Below is a small trained network, with its code and all its weights. Each question gives an input and a target symbol and asks what happens when units are switched off, that is, made to give their printed mean instead of their output.

import numpy as np


def w(rows, s, z=0):
    codes = np.array(rows[::2]) - 128.0
    scale = np.full(codes.shape[1], s)
    scale[-1] = z or s
    return codes * scale


def norm(h):
    return h / np.sqrt((h * h).mean(-1, keepdims=True) + 1e-5)


def f(y):
    return y / 2 * (1 + np.tanh(0.7978845608 * (y + 0.044715 * y**3)))


def softmax(a):
    e = np.exp(a - a.max(-1, keepdims=True))
    return e / e.sum(-1, keepdims=True)


def log_softmax(a):
    a = a - a.max(-1, keepdims=True)
    return a - np.log(np.exp(a).sum(-1, keepdims=True))


def net(x, mask):
    ids = ['ΓΞΠΨαβδζημστφω'.index(c) for c in x.split()]
    T = len(ids)
    res = E[ids] + P[:T]
    u = 0
    for l in range(3):
        q, k, v = (norm(res) @ M[l].T for M in (Q, K, V))
        z = softmax(np.where(np.tri(T) > 0, q @ k.T / 3**0.5, -1e9)) @ v
        res = res + np.where(mask[u], z, O[l][:, -1]) @ O[l][:, :-1]
        u += 1
        y = f(norm(res) @ A[l][:, :-1].T + A[l][:, -1])
        res = res + np.where(mask[u : u + 4], y, B[l][:, -1]) @ B[l][:, :-1]
        u += 4
    return log_softmax(norm(res)[-1] @ U[:, :-1].T + U[:, -1])


Q, K, V, O, A, B = {}, {}, {}, {}, {}, {}
E = w([
[115,57,139,87],'Γ',
[147,132,128,97],'Ξ',
[210,56,147,103],'Π',
[110,104,125,130],'Ψ',
[200,79,113,114],'α',
[74,139,170,147],'β',
[106,122,200,127],'δ',
[122,86,162,96],'ζ',
[91,83,117,111],'η',
[186,118,102,75],'μ',
[56,200,121,187],'σ',
[137,139,5,108],'τ',
[129,80,177,89],'φ',
[172,63,156,107],'ω',
],0.014)
P = w([
[20,98,106,180],'0',
[6,112,105,178],'1',
[7,113,113,180],'2',
[5,114,120,172],'3',
[35,116,113,154],'4',
[45,129,105,115],'5',
],0.0027)
Q[0] = w([
[58,103,200,109],'L0H1',
[120,101,112,102],'L0H1',
[114,64,128,9],'L0H1',
],0.012)
K[0] = w([
[106,253,30,149],'L0H1',
[150,169,167,83],'L0H1',
[160,207,126,25],'L0H1',
],0.007)
V[0] = w([
[135,112,152,254],'L0H1',
[122,94,114,144],'L0H1',
[139,87,147,170],'L0H1',
],0.0063)
O[0] = w([
[114,209,155,145,7],'L0H1',
[174,171,155,174,177],'L0H1',
[125,254,108,100,145],'L0H1',
],0.0089,0.0022)
A[0] = w([
[202,122,43,107,246],'L0N1',
[118,56,135,95,23],'L0N2',
[130,148,127,1,8],'L0N3',
[61,71,91,164,43],'L0N4',
],0.0085,0.0011)
B[0] = w([
[169,57,151,175,232],'L0N1',
[2,90,165,96,252],'L0N2',
[83,167,69,100,153],'L0N3',
[70,117,75,155,205],'L0N4',
],0.0077,0.0035)
Q[1] = w([
[237,3,61,132],'L1H1',
[86,124,139,70],'L1H1',
[26,199,53,167],'L1H1',
],0.0059)
K[1] = w([
[170,78,155,41],'L1H1',
[3,177,168,77],'L1H1',
[141,143,17,245],'L1H1',
],0.0063)
V[1] = w([
[3,2,65,234],'L1H1',
[184,173,157,230],'L1H1',
[90,151,248,229],'L1H1',
],0.0039)
O[1] = w([
[125,58,89,109,254],'L1H1',
[125,93,72,68,83],'L1H1',
[255,67,72,139,160],'L1H1',
],0.0061,0.0045)
A[1] = w([
[192,123,147,92,8],'L1N1',
[188,182,186,91,185],'L1N2',
[135,71,181,126,155],'L1N3',
[153,103,166,2,175],'L1N4',
],0.0079,0.0016)
B[1] = w([
[64,146,184,26,121],'L1N1',
[145,126,38,178,127],'L1N2',
[215,182,201,121,254],'L1N3',
[2,169,119,155,222],'L1N4',
],0.006,0.0035)
Q[2] = w([
[200,255,38,86],'L2H1',
[104,159,127,255],'L2H1',
[143,110,191,168],'L2H1',
],0.0083)
K[2] = w([
[183,118,108,1],'L2H1',
[88,169,105,128],'L2H1',
[83,146,92,183],'L2H1',
],0.0084)
V[2] = w([
[190,187,66,3],'L2H1',
[172,139,174,135],'L2H1',
[136,188,99,21],'L2H1',
],0.0051)
O[2] = w([
[112,22,229,254,2],'L2H1',
[146,65,153,71,109],'L2H1',
[3,47,123,178,45],'L2H1',
],0.0059,0.0047)
A[2] = w([
[156,116,253,48,165],'L2N1',
[147,131,90,73,6],'L2N2',
[118,97,66,199,25],'L2N3',
[141,42,62,101,251],'L2N4',
],0.0069,0.0013)
B[2] = w([
[89,117,163,193,234],'L2N1',
[62,156,168,25,151],'L2N2',
[183,88,2,191,128],'L2N3',
[198,128,192,111,255],'L2N4',
],0.0067,0.0039)
U = w([
[111,42,126,99,187],'Γ',
[132,107,96,139,1],'Ξ',
[180,238,205,215,157],'Π',
[30,99,28,174,42],'Ψ',
[231,95,143,224,97],'α',
[38,166,132,108,33],'β',
[57,192,240,216,116],'δ',
[24,152,153,158,47],'ζ',
[140,97,148,92,231],'η',
[159,251,105,18,203],'μ',
[48,134,101,146,104],'σ',
[201,99,2,174,155],'τ',
[84,201,100,223,196],'φ',
[163,107,207,173,66],'ω',
],0.0088,0.0035)

Each question gives the input, a string of symbols that net reads in full, and the target symbol t.
The units are the heads (3 rows each of Q, K, V and O) and the neurons (one row each of A and B). Each row of codes is followed by its name. A weight is (code - 128) times the scale printed after its matrix; where a second scale follows, it is the last column's (O, A, B and U).
mask holds one flag per unit, layer by layer, with each layer's heads first. A switched-off unit (its flag False) gives its mean, the last column of its rows in O or B, instead of its output. The means were averaged over made-up inputs and are rounded, as every weight is.
A unit's drop is (log p(t) with every unit on - log p(t) with that unit switched off) / (log p(t) with every unit on - log p(t) with every unit switched off).
The circuit of an input: a set's keep is (log p(t) with only the set's units on - log p(t) with every unit switched off) / (log p(t) with every unit on - log p(t) with every unit switched off). Starting from the 12 units with the biggest drops (on a tie, the unit counted first), units are removed one at a time, each time the one whose removal leaves the highest keep (on an exact tie, the one counted first), for as long as the keep stays at least 0.8.
circuit, biggest first: the units of the circuit, biggest drop first
k most important neurons: the k neurons with the biggest drops, biggest first
top k neurons in layer l: the k neurons of layer l with the biggest drops, biggest first
drop when u is switched off: that unit's drop, to one decimal
input β β μ σ ζ, target μ: 3 most important neurons -> L1N3; L0N1; L0N3
input Ψ β η δ, target μ: circuit, biggest first -> L2H1
input φ β φ, target μ: top 2 neurons in layer 0 -> L0N2; L0N3
input ω μ β Π, target μ: circuit, biggest first -> L2H1; L1H1
input Π Γ Ψ, target τ: circuit, biggest first -> L0N2; L0H1; L1H1
input β δ σ η, target μ: 2 most important neurons -> L1N4; L0N3
input β δ Ψ, target μ: circuit, biggest first -> L0H1; L1N4
input ζ β α σ α φ, target μ: 4 most important neurons -> L0N3; L1N3; L0N2; L1N1
input δ φ Γ ω, target δ: top 2 neurons in layer 1 -> L1N4; L1N3
input α φ β ζ β Ψ, target μ: top 2 neurons in layer 1 -> L1N4; L1N2
input Ψ α β, target μ: top 2 neurons in layer 1 -> L1N3; L1N4
input β ω ζ ω η, target μ: top 2 neurons in layer 1 -> L1N4; L1N2
input φ β δ β ω, target μ: top 2 neurons in layer 1 -> L1N3; L1N4
input η β α Ψ β, target μ: top neuron in layer 0 -> L0N2
input ω μ μ ω Ξ, target Γ: drop when L0H1 is switched off -> 1.0
input ζ β Ψ Γ, target μ: drop when L1N3 is switched off -> 0.1
input Ψ β δ, target μ: drop when L0H1 is switched off -> 0.0
input η ζ ω Ψ, target τ: top 2 neurons in layer 1 -> L1N3; L1N4
